Here is a tiny trained network, its code and every weight. The questions are about switching its units off for an input and a class, where a switched-off unit gives its printed mean instead of its output.

import numpy as np


def w(rows, s, z=0):
    codes = np.array(rows[::2]) - 128.0
    scale = np.full(codes.shape[1], s)
    scale[-1] = z or s
    return codes * scale


def f(y):
    return np.maximum(y, 0)


def log_softmax(a):
    a = a - a.max(-1, keepdims=True)
    return a - np.log(np.exp(a).sum(-1, keepdims=True))


def net(x, mask):
    res = np.array(x, float).reshape(1, 5) / 4 @ E
    y = f(res @ A[0][:, :-1].T + A[0][:, -1])
    res = res + np.where(mask, y, B[0][:, -1]) @ B[0][:, :-1]
    return log_softmax(res[-1] @ U[:, :-1].T + U[:, -1])


A, B = {}, {}
E = w([
[113,213,104],'x0',
[250,165,167],'x1',
[128,172,24],'x2',
[34,181,116],'x3',
[105,194,254],'x4',
],0.0072)
A[0] = w([
[178,186,160,234],'n1',
[165,177,130,195],'n2',
[7,131,109,148],'n3',
[153,161,146,222],'n4',
[190,66,45,140],'n5',
[96,177,207,65],'n6',
[27,113,122,135],'n7',
[151,100,117,154],'n8',
[155,175,135,252],'n9',
[110,101,204,115],'n10',
[155,200,131,229],'n11',
[132,135,61,131],'n12',
[70,112,128,135],'n13',
[158,140,136,80],'n14',
[126,83,191,127],'n15',
[95,56,195,200],'n16',
[61,202,134,212],'n17',
[154,214,158,230],'n18',
[83,130,110,105],'n19',
[118,38,203,172],'n20',
[109,76,188,160],'n21',
[112,103,107,95],'n22',
[49,118,116,134],'n23',
[26,115,108,132],'n24',
[158,59,45,196],'n25',
],0.011,0.0031)
B[0] = w([
[113,143,196,218],'n1',
[87,134,168,186],'n2',
[62,52,118,221],'n3',
[118,149,191,186],'n4',
[138,251,48,253],'n5',
[166,209,73,192],'n6',
[78,16,113,203],'n7',
[150,186,109,174],'n8',
[97,187,166,195],'n9',
[204,138,120,193],'n10',
[73,154,176,197],'n11',
[155,108,106,184],'n12',
[127,58,86,173],'n13',
[124,87,137,149],'n14',
[214,113,147,194],'n15',
[199,61,165,224],'n16',
[2,164,106,206],'n17',
[74,199,187,211],'n18',
[127,67,122,160],'n19',
[210,119,156,234],'n20',
[223,107,142,200],'n21',
[117,132,111,151],'n22',
[79,4,98,188],'n23',
[66,2,86,206],'n24',
[140,189,14,255],'n25',
],0.0059,0.0074)
U = w([
[56,1,106,137],'0',
[42,158,187,16],'1',
[246,72,197,39],'2',
[103,136,195,247],'3',
[177,187,3,127],'4',
],0.0078,0.0016)

Each question gives the input, the list of numbers given to net, and the class t.
The units are the neurons (one row each of A and B). Each row of codes is followed by its name. A weight is (code - 128) times the scale printed after its matrix; where a second scale follows, it is the last column's (A, B and U).
mask holds one flag per neuron, in row order. A switched-off neuron (its flag False) gives its mean, the last column of its row in B, instead of its output. The means were averaged over made-up inputs and are rounded, as every weight is.
A unit's drop is (log p(t) with every unit on - log p(t) with that unit switched off) / (log p(t) with every unit on - log p(t) with every unit switched off).
The circuit of an input: a set's keep is (log p(t) with only the set's units on - log p(t) with every unit switched off) / (log p(t) with every unit on - log p(t) with every unit switched off). Starting from the 12 units with the biggest drops (on a tie, the unit counted first), units are removed one at a time, each time the one whose removal leaves the highest keep (on an exact tie, the one counted first), for as long as the keep stays at least 0.8.
units of the circuit, in order: the units of the circuit, biggest drop first
k most important neurons: the k neurons with the biggest drops, biggest first
drop of u: that unit's drop, to one decimal
input [-8,-7,-3,-7,-5], class 4: units of the circuit, in order => (n25, n5)
input [-6,-6,1,-3,-7], class 4: units of the circuit, in order => (n5)
input [3,-8,-7,-8,-6], class 4: units of the circuit, in order => (n25, n5)
input [7,8,6,-6,-1], class 3: units of the circuit, in order => (n1, n11, n18)
input [6,-7,2,-5,8], class 0: units of the circuit, in order => (n5, n3)
input [-1,0,-4,-7,-6], class 4: 2 most important neurons => (n5, n25)
input [0,6,1,-4,8], class 1: 2 most important neurons => (n18, n11)
input [-5,-7,-5,-5,-7], class 4: 2 most important neurons => (n25, n5)
input [-8,-8,-1,-5,-7], class 4: drop of n5 => 0.6
input [-3,8,-3,0,-8], class 4: drop of n5 => 0.1
input [-6,-6,4,-4,-3], class 4: drop of n25 => 0.6
